daza: [172 131 175 114 120 152  86 169 126 113 127 120  99]
Zik: [220 133 225 103 113 175  47 207 124 103 131 114  80]
kora: [150  73 110 111 110 118 126 144  38  99 117 146 122]
kanos: [151 129 152 120 124 140 106 150 128 120 128 124 113]
napez: [146 129 146 121 124 137 111 145 128 123 128 125 118]
mizas: [137 170 137 134 131 134 112 123 136 128 110 129 116]
zam: [130 139 136 123 137 124 205  80 176 151 165 127 126]
sezun: [128  96 122  41 122 104 205 176 165  80 151 171  81]
asked: [103 113 175  47 207] | Zik
asked: [205 176 165  80 151] | sezun

ruv: [155  61  49  57 145 157 105 158  61  58 159 141  71 160 113  90  49 146
 145  52 168 153  33]
Lamog: [103 169 186  89 175 157 105 158  61  58 159 141  71 160 113  90  49 146
 145  52 168 144 135]
mupap: [ 88  49 146 145  90  78 150  83 156 158  70  83 143  64 153 156 158 136
 122 159  59  73 163]
Defi: [173  91  87  92 176 188 113 183  93  91 193 179 105 197 116 106  87 128
 140  88 202 190  78]
vata: [162  76  94 103 169 188  89 175  95  91 194 176 117 208  81  82  94 114
 133  89 215 194  84]
asked: [103 169 188  89 175] | vata
asked: [ 91 194 176 117 208  81  82] | vata
asked: [155  61  49  57 145 157 105 158  61  58 159 141  71 160 113  90  49 146
 145  52 168 153  33] | ruv
asked: [ 64 153 156 158 136 122 159] | mupap

rov: [140  70  92 164 164 162 176 136 142  70  92  91 163 103 121 140 147 170
 120  46 127 111 150  91 115  89 172 111 137 101 134 117]
mugo: [150 153 165 164 164 166 176 136 142  70  92  91 163 103 121 140 147 170
 120  46 127 111 150  91 115  89 172 111 137 101 134 117]
vele: [119 106 139 124 103  76 124  77 142 154 157  85  93 156  95 117 159 128
 132  93  72  70  87 175 158 118 152 128 107  60 128 105]
asked: [140  70  92 164 164 162 176 136 142  70  92  91 163 103 121 140 147 170
 120  46 127 111 150  91 115  89 172 111 137 101 134 117] | rov
asked: [150 153 165 164 164 166 176 136 142  70  92  91 163 103 121 140 147 170
 120  46 127 111 150  91 115  89 172 111 137 101 134 117] | mugo

pov: [130  76 220 124]
nemu: [130  76 170  79]
zoder: [222 143 156  36]
asked: [ 76 170  79] | nemu
asked: [130  76 220] | pov
asked: [222 143] | zoder

Buvep: [ 96 100  47  68  87]
muser: [112 126 121 108 125]
sal: [154 123 142 161 129]
Mefu: [109 115  87  94 109]
lesu: [ 78 146 106  65 132]
muna: [ 95  47 100  87 136]
asked: [115  87] | Mefu
asked: [100  47] | Buvep

Nole: [ 57 198  79  83  50 187  55 180 184 160 180 196  84 196  69  53  39  52
  55  86  51  55]
lod: [ 58 167 144 137  54 163  55 196 180 180 160  84 196 184  69  39  53  52
  61 145  54 170]
Sar: [184 160 180 194  84 196 172 118 139 191  53 123  43 117  64 167 159 139
 159  57 168 128]
rafi: [ 57 198  79  83  50 187  55 180 184 160 180 196  84 196  69  53  39  52
  55  86  51 202]
tagab: [ 99 185  47  38  94 191  78 184 191 187  77 178  42 172  35  88  77  58
  82  41  92 196]
gula: [ 61 185  72  78  54 190  52 176 199 167 155 189  74 190  83  62  45  59
  55  77  53 184]
asked: [ 57 198  79  83  50 187  55 180 184 160 180 196  84 196  69  53  39  52
  55  86  51 202] | rafi
asked: [ 77 178  42 172  35  88  77  58  82  41] | tagab

koba: [120 128 168 119 100 134 126  88 117  67 108 152 115 121  86 114 142 103
 136 165 158 122 128 157 113 104 163 171 126 168 155 117 173]
tef: [186  72 168 119 100 134 126  88 117  67 108 152 121 121  86 114 142 103
 136 165 158 122 128 157 113 104 163 112 118 104 115 113 169]
Mikul: [144 208 123 110 137  84 121 105 162  78 122  96 159 166 161 159 147 103
 158 122 165 136 107  92 114 185  72 106  99 102 110 144  90]
nuf: [120 128 168 119 100 134 126  88 117  67 108 152 121 121  86 114 142 103
 136 165 158 122 128 157 113 104 163 171 126 168 155 117 173]
luvo: [136 114  64 133 107  83 168 130 138 206  85 139 146 110 166 192  58 181
 164 103  51  97 147  85 170 177 151 131  87 122 111 126  97]
asked: [186  72 168 119 100 134 126  88 117  67 108 152 121 121  86 114 142 103
 136 165 158 122 128 157 113 104 163 112 118 104 115 113 169] | tef
asked: [185  72] | Mikul
asked: [ 85 170] | luvo
asked: [120 128 168 119 100 134 126  88 117  67 108 152 121 121  86 114 142 103
 136 165 158 122 128 157 113 104 163 171 126 168 155 117 173] | nuf
asked: [146 110 166 192  58 181] | luvo

rez: [128 182 115 159  85 119 164 164  34 167]
Fuga: [128  79 110 104 105 119 135 115 116 143]
Lofud: [128  79 110 104 105 119 135 131 112 148]
godu: [105 119 135 132 105 119 135 131 112 148]
asked: [105 119 135 132 105 119 135 131 112] | godu
asked: [128  79 110 104 105 119 135 115 116 143] | Fuga
asked: [128  79 110 104 105 119 135 131 112 148] | Lofud

doz: [183 155 111 124  94  93 109 125 146]
veki: [169 162 136  97  48 105  56 153 167]
volas: [155 155 111 124  94  93 109 125 146]
rigip: [198 195 106 101  56  48 105 142 184]
asked: [183 155 111 124  94  93 109 125 146] | doz
asked: [136  97  48 105  56] | veki
asked: [195 106 101  56  48] | rigip
asked: [ 56  48 105] | rigip

dola: [177 150 110  28  86 142 101  97 129  89 130 102  30]
volu: [168  73  83 180 143 119 200 213  50 101 195 169  97]
Zis: [145 104  45 143  72 171 134  64 179 157 223  96 202]
lagam: [145 150  69 123  90 156 134  64 179 157 223 178 202]
bez: [ 47 182 192 126 106 177 150 110  30  86 142 101 136]
berug: [165 171 104  72  45 143  75 196  63 129 115 211  98]
asked: [171 104  72  45 143] | berug
asked: [177 150 110  30  86 142 101] | bez
asked: [ 90 156 134] | lagam
asked: [150  69 123  90 156 134  64 179 157 223 178 202] | lagam

Bise: [140 232  84  79 159  77 163 143]
Veme: [125 107 196  40 137 130 156 171]
padi: [122 126 206  98 101 136 107 169]
bak: [124 111  93 117 148 130 157 118]
Kava: [109 174 175 121  86 157 103 149]
sovo: [111 124  93  87 193 140 231  84]
asked: [ 93  87 193] | sovo
asked: [140 231  84] | sovo
asked: [124 111  93] | bak
asked: [ 87 193 140 231  84] | sovo
asked: [174 175 121  86] | Kava

gase: [37 69 75 64]
zeku: [ 89  76 119 207]
zuno: [89 78 75 64]
asked: [89 76] | zeku
asked: [ 76 119] | zeku
asked: [119 207] | zeku
asked: [89 78 75] | zuno

vuguv: [ 97 140 103 166  84]
Sipod: [124 174  62 204 105]
kuv: [ 70 152 111 145  88]
asked: [ 62 204] | Sipod
asked: [ 70 152 111 145] | kuv
asked: [140 103 166] | vuguv

pirut: [141 133 124 113]
vov: [ 67  80 124  92]
nariz: [ 80 133 124 204]
vunu: [ 80  67  99 171]
asked: [141 133 124 113] | pirut
asked: [80 67] | vunu

fis: [101 163 139  95 110  82 127  89 115 150 133 143 153 144 112 132 166 136
 168 139 157 121 172 167  81 137 145  71 118 101  87 106]
bimik: [175  98 133 151 143 154 159 150 137 112 128 105 126 102 130 126 102 146
 109 104  63 146  96  87 181 117  98 186 145 129 161 149]
Dedom: [122  99 103 161 143 179  94 173 141 105 120 128  86 128 154 121  90  94
  77 136 150 119  86 105 153 126 133 164 127 174 165 142]
Vaput: [ 93 116  99 150 135 167  73 162 136 112 119 142  83 143 154 123 103  81
  85 150 191 108 101 128 122 132 152 132 117 176 147 131]
rabom: [155 145 157 102 118  84 178 128 141 105  94  90 154 128  86 173 121 120
 175 109  75 145 161 134 125 126 109 114 137  78 102 122]
dun: [103 126 102 130 126 102 146 109 104  63 146 142  83 143 154 123 103  81
  85 150 191 108 101 100 122 132 152 132 117 176 147 140]
asked: [173 141 105 120 128  86 128 154 121  90  94] | Dedom
asked: [105 126 102 130 126 102 146 109 104  63 146] | bimik

vuduz: [142 154 123 108 156  92 154 190 201 169  50  64 103  91  51  83 163 126]
bir: [134 130 104 131 148 120 135 115 157 187  78 109 114  99 106 127 151 134]
lasoz: [ 82  92 108 103  64 123 169 156  50 154 201 154 190 186  98  61  96 125]
Mozem: [134 130 104 131 148 120 135 115 157 187  78  90 134 186  98  61  96  96]
riv: [134 130 104 131 148 120 135 115 157 187  78  90 134 107 106 124 152 125]
lim: [130 106 101 140 140 145 115  61 110 179 119 128 150 122 158 161 137 128]
asked: [134 130 104 131 148 120 135 115 157 187  78  90 134 186  98  61  96  96] | Mozem
asked: [169 156  50 154 201 154 190 186  98  61] | lasoz
asked: [154 123 108 156  92 154 190 201 169  50  64 103] | vuduz

Golab: [127 129 114 138  92 151 167 100  41]
noto: [136  72 160 109 114  96 174 185 172]
did: [135 181 125 149 143 162  75  68  83]
vapiz: [129 132 111 144  97 151 164  98  42]
vel: [104 181 125 142 116  63  87  87 162]
Fimel: [111 129 144  97 132 106  93 156 214]
asked: [111 144] | vapiz
asked: [129 132 111 144  97] | vapiz
asked: [ 96 174] | noto
asked: [104 181 125 142 116  63  87  87 162] | vel

ras: [170 133 101  46 128 136 202 157 163]
pup: [170 133 128  46 157 202 163 101 136]
zefi: [170 133 101  46 176 133 202 157 163]
asked: [101  46 128 136 202 157 163] | ras
asked: [ 46 176 133 202] | zefi
asked: [ 46 128 136 202 157 163] | ras

tene: [124 172 127 129 125]
rula: [126 127 126 124 171]
Lufe: [126 126 127 129 125]
asked: [126 126 127] | Lufe
asked: [124 171] | rula
asked: [126 124 171] | rula

Pul: [ 93 120  63 104 162]
budi: [108 136  89 111 190]
kige: [ 72  91  71 121 164]
mepe: [160 140 143 112 159]
rufoz: [119 130  40  72 153]
musi: [117 106  85 116 149]
firoz: [123  86 154 153  77]
dil: [129 113 143 136 114]
befoz: [133 156 143 112 159]
asked: [133 156 143 112 159] | befoz
asked: [156 143 112 159] | befoz
asked: [140 143] | mepe

les: [188  80 146 182 139 181  73]
dugu: [187 183 152  72 182 169 106]
kig: [ 64 134  94  70 182 179 133]
Tase: [161 171  76 187 182 152  72]
vif: [171 161 147 116  58 195 147]
Siku: [ 94 142 207  83 135 120 179]
asked: [187 182 152  72] | Tase
asked: [147 116  58] | vif
asked: [161 171] | Tase
asked: [ 83 135 120 179] | Siku
asked: [182 179] | kig
asked: [146 182 139 181] | les

gise: [ 88 138 103  57 156  75  88]
Gifug: [ 53 108 119 119  88 131 106]
gedeb: [119  89 112 175 131  84  86]
dutel: [119  89 131 119 119  88 140]
Nipo: [ 53 108 119 119 117 131 106]
asked: [119 119  88 131] | Gifug
asked: [ 88 140] | dutel
asked: [138 103  57 156  75  88] | gise

kebok: [131 119  27 131  74  68  96]
Sofar: [ 98 168 131 119  27 130  74]
Falaz: [131 119 148 201 165 148  56]
asked: [ 98 168] | Sofar
asked: [119 148 201 165 148  56] | Falaz
asked: [ 27 130] | Sofar
asked: [131 119  27 131] | kebok
asked: [131 119  27 130  74] | Sofar
asked: [131 119  27 131  74  68  96] | kebok

nogib: [100  97  98 157 121 142  66  88  50  38 161 163 124 204 106  63  93  78
 135 118 118 134 168  96 128 191 146 200 153 178 120 210  92 160 190 125
  97 143 147 136 149 100  85 114]
rok: [116 112  74 138 112 122 104  89  89  50 142 191 165 157 119  49 144  76
 136 160 133 165 152 103 142 185 149 179 141 181 161 153 105 149 158 117
 116 125 134 134 113 108 108 147]
rof: [142 109  80 149 103 115  93  91  86  41 115 168 163 164 129  43 137  64
 132 150 122 156 142  80 146 186 132 187 167 195 152 154  90 153 176 106
 104 134 113 147 134 108 108 125]
asked: [134 113 147 134 108 108 125] | rof
asked: [153 176 106 104] | rof

